Below is a small trained network, with its code and all its weights. Each question gives an input and a target symbol and asks what happens when units are switched off, that is, made to give their printed mean instead of their output.

import numpy as np


def w(rows, s, z=0):
    codes = np.array(rows[::2]) - 128.0
    scale = np.full(codes.shape[1], s)
    scale[-1] = z or s
    return codes * scale


def softmax(a):
    e = np.exp(a - a.max(-1, keepdims=True))
    return e / e.sum(-1, keepdims=True)


def log_softmax(a):
    a = a - a.max(-1, keepdims=True)
    return a - np.log(np.exp(a).sum(-1, keepdims=True))


def net(x, mask):
    ids = ['αγδεζηθλμξπτψ'.index(c) for c in x.split()]
    T = len(ids)
    res = E[ids] + P[:T]
    u = 0
    for l in range(3):
        r = res
        for j in range(2):
            rows = slice(2 * j, 2 * j + 2)
            q, k, v = (r @ M[l][rows].T for M in (Q, K, V))
            z = softmax(np.where(np.tri(T) > 0, q @ k.T / 2**0.5, -1e9)) @ v
            o = O[l][rows]
            res = res + np.where(mask[u + j], z, o[:, -1]) @ o[:, :-1]
        u += 2
    return log_softmax(res[-1] @ U[:, :-1].T + U[:, -1])


Q, K, V, O = {}, {}, {}, {}
E = w([
[170,178,169,117,98,208,131],'α',
[120,107,2,151,163,151,94],'γ',
[102,143,131,239,90,185,207],'δ',
[134,226,139,201,184,158,148],'ε',
[83,77,166,162,97,184,137],'ζ',
[146,153,42,244,160,162,196],'η',
[160,203,142,162,163,117,134],'θ',
[135,51,13,166,95,145,159],'λ',
[43,161,129,225,104,53,116],'μ',
[160,128,215,168,120,101,33],'ξ',
[69,158,167,50,90,78,71],'π',
[113,87,170,161,12,81,140],'τ',
[61,185,195,79,139,169,177],'ψ',
],0.0079)
P = w([
[156,108,115,105,142,125,118],'0',
[119,94,126,140,141,164,73],'1',
[153,96,142,101,170,105,130],'2',
[181,147,114,87,79,106,145],'3',
[138,93,164,118,183,94,149],'4',
[77,124,162,158,87,195,46],'5',
[134,96,180,120,181,77,174],'6',
[187,221,128,69,23,91,162],'7',
[115,96,194,130,189,60,192],'8',
[45,242,191,227,148,208,9],'9',
[112,103,208,142,198,50,219],'10',
],0.011)
Q[0] = w([
[145,64,180,132,255,114,246],'L0H1',
[142,86,169,127,182,66,158],'L0H1',
[139,188,97,127,72,116,141],'L0H2',
[81,137,113,144,133,160,99],'L0H2',
],0.04)
K[0] = w([
[89,159,254,161,109,58,151],'L0H1',
[106,169,181,70,100,156,122],'L0H1',
[90,157,113,151,75,184,29],'L0H2',
[164,191,82,111,56,102,136],'L0H2',
],0.026)
V[0] = w([
[67,159,112,60,158,195,187],'L0H1',
[8,162,87,128,112,61,144],'L0H1',
[25,146,74,137,166,67,104],'L0H2',
[95,135,157,193,60,58,176],'L0H2',
],0.016)
O[0] = w([
[21,135,31,143,142,23,97,139],'L0H1',
[48,176,238,212,40,67,177,145],'L0H1',
[254,114,243,123,105,241,175,96],'L0H2',
[207,80,37,54,215,186,71,253],'L0H2',
],0.0072,0.0031)
Q[1] = w([
[69,148,101,189,71,241,101],'L1H1',
[192,187,132,156,146,46,93],'L1H1',
[59,130,233,185,78,252,85],'L1H2',
[73,31,248,99,225,111,156],'L1H2',
],0.012)
K[1] = w([
[121,188,104,154,79,177,77],'L1H1',
[76,71,118,112,113,168,175],'L1H1',
[199,42,124,171,143,40,148],'L1H2',
[50,63,161,151,248,162,188],'L1H2',
],0.017)
V[1] = w([
[88,200,160,155,130,198,2],'L1H1',
[146,210,172,41,157,140,194],'L1H1',
[162,58,140,225,164,86,109],'L1H2',
[143,138,138,61,161,74,205],'L1H2',
],0.0065)
O[1] = w([
[144,172,253,222,134,162,93,238],'L1H1',
[48,112,46,183,133,20,147,6],'L1H1',
[195,86,194,114,146,204,48,118],'L1H2',
[122,157,80,150,90,86,107,190],'L1H2',
],0.0034,0.0017)
Q[2] = w([
[30,77,165,190,209,219,70],'L2H1',
[89,28,184,136,210,83,140],'L2H1',
[65,65,178,184,223,184,39],'L2H2',
[147,7,156,139,207,83,169],'L2H2',
],0.014)
K[2] = w([
[201,164,103,82,74,61,177],'L2H1',
[113,98,177,51,187,82,209],'L2H1',
[196,142,113,92,130,50,213],'L2H2',
[140,7,159,153,157,78,147],'L2H2',
],0.02)
V[2] = w([
[209,164,186,85,131,5,36],'L2H1',
[118,6,156,75,43,97,80],'L2H1',
[136,151,110,249,196,162,134],'L2H2',
[231,113,73,214,73,60,114],'L2H2',
],0.019)
O[2] = w([
[251,162,142,127,55,7,28,253],'L2H1',
[189,254,106,198,197,93,140,132],'L2H1',
[104,179,188,69,132,78,13,180],'L2H2',
[77,200,182,30,137,114,195,104],'L2H2',
],0.0099,0.0017)
U = w([
[47,122,66,171,137,1,147,253],'α',
[114,164,217,203,81,144,150,131],'γ',
[114,135,85,104,214,138,77,41],'δ',
[138,105,95,99,80,123,99,76],'ε',
[93,187,100,194,219,152,46,1],'ζ',
[106,153,118,102,122,141,107,50],'η',
[141,155,46,81,21,125,149,146],'θ',
[112,197,114,145,127,138,167,134],'λ',
[208,128,128,94,165,174,97,86],'μ',
[132,183,118,161,100,78,124,110],'ξ',
[205,121,123,142,110,117,214,199],'π',
[156,153,56,87,187,102,170,166],'τ',
[132,96,103,200,156,157,87,178],'ψ',
],0.0072,0.0028)

Each question gives the input, a string of symbols that net reads in full, and the target symbol t.
The units are the heads (2 rows each of Q, K, V and O). Each row of codes is followed by its name. A weight is (code - 128) times the scale printed after its matrix; where a second scale follows, it is the last column's (O and U).
mask holds one flag per head, layer by layer. A switched-off head (its flag False) gives its mean, the last column of its rows in O, instead of its output. The means were averaged over made-up inputs and are rounded, as every weight is.
A unit's drop is (log p(t) with every unit on - log p(t) with that unit switched off) / (log p(t) with every unit on - log p(t) with every unit switched off).
The circuit of an input: a set's keep is (log p(t) with only the set's units on - log p(t) with every unit switched off) / (log p(t) with every unit on - log p(t) with every unit switched off). Starting from all 6 units, units are removed one at a time, each time the one whose removal leaves the highest keep (on an exact tie, the one counted first), for as long as the keep stays at least 0.8.
units of the circuit, in order: the units of the circuit, biggest drop first
most important unit: the unit with the biggest drop
heads that matter: for each layer, one digit per head in row order, 1 if its drop is at least 0.15 and else 0, layers parted by /
input ζ ψ τ μ ψ ε, target μ: heads that matter => 01 / 00 / 00
input λ ψ ξ π, target ψ: units of the circuit, in order => (L2H2)
input ε ψ ξ, target α: units of the circuit, in order => (L0H1, L0H2)
input π α δ ξ ζ θ τ γ ξ η λ, target μ: heads that matter => 11 / 00 / 00
input λ τ δ η ζ ξ, target η: units of the circuit, in order => (L2H2, L2H1)
input ψ η ζ μ ξ μ α γ ξ, target μ: units of the circuit, in order => (L0H1, L0H2)
input α ε ζ γ, target ε: units of the circuit, in order => (L2H1, L2H2)
input ε λ δ ξ λ, target μ: heads that matter => 10 / 00 / 00
input μ ξ δ θ θ α τ ζ, target α: heads that matter => 01 / 00 / 00
input τ ψ θ ε ψ ψ π, target α: heads that matter => 10 / 00 / 00
input α δ ψ ξ η ζ γ λ, target ζ: units of the circuit, in order => (L2H1, L2H2)
input ζ γ γ ξ μ ψ, target ξ: heads that matter => 00 / 00 / 10
input ψ α α ζ δ ξ η ζ, target ξ: heads that matter => 01 / 00 / 10
input ζ ξ ξ ψ π τ ζ λ, target τ: heads that matter => 01 / 00 / 10
input τ γ ψ η, target γ: units of the circuit, in order => (L0H2)
input π λ ξ, target ξ: heads that matter => 00 / 00 / 10
input ζ ψ η γ δ μ, target γ: units of the circuit, in order => (L0H2, L1H1)
input λ γ γ δ α π, target δ: heads that matter => 01 / 00 / 10
input η μ ψ γ γ π δ ζ τ μ η, target π: heads that matter => 11 / 10 / 01
input ε μ δ ξ, target μ: heads that matter => 01 / 00 / 00
input μ δ μ ξ π τ, target ξ: heads that matter => 00 / 00 / 10
input α ζ ψ ζ ξ α ε γ ξ λ, target γ: most important unit => L1H1
input δ ψ τ ζ ζ μ δ δ ψ ξ, target δ: units of the circuit, in order => (L0H2, L2H1)
input τ μ θ θ ε δ μ τ μ ξ, target τ: units of the circuit, in order => (L2H2, L0H2)
input γ ξ α θ λ γ, target θ: units of the circuit, in order => (L2H1, L2H2)
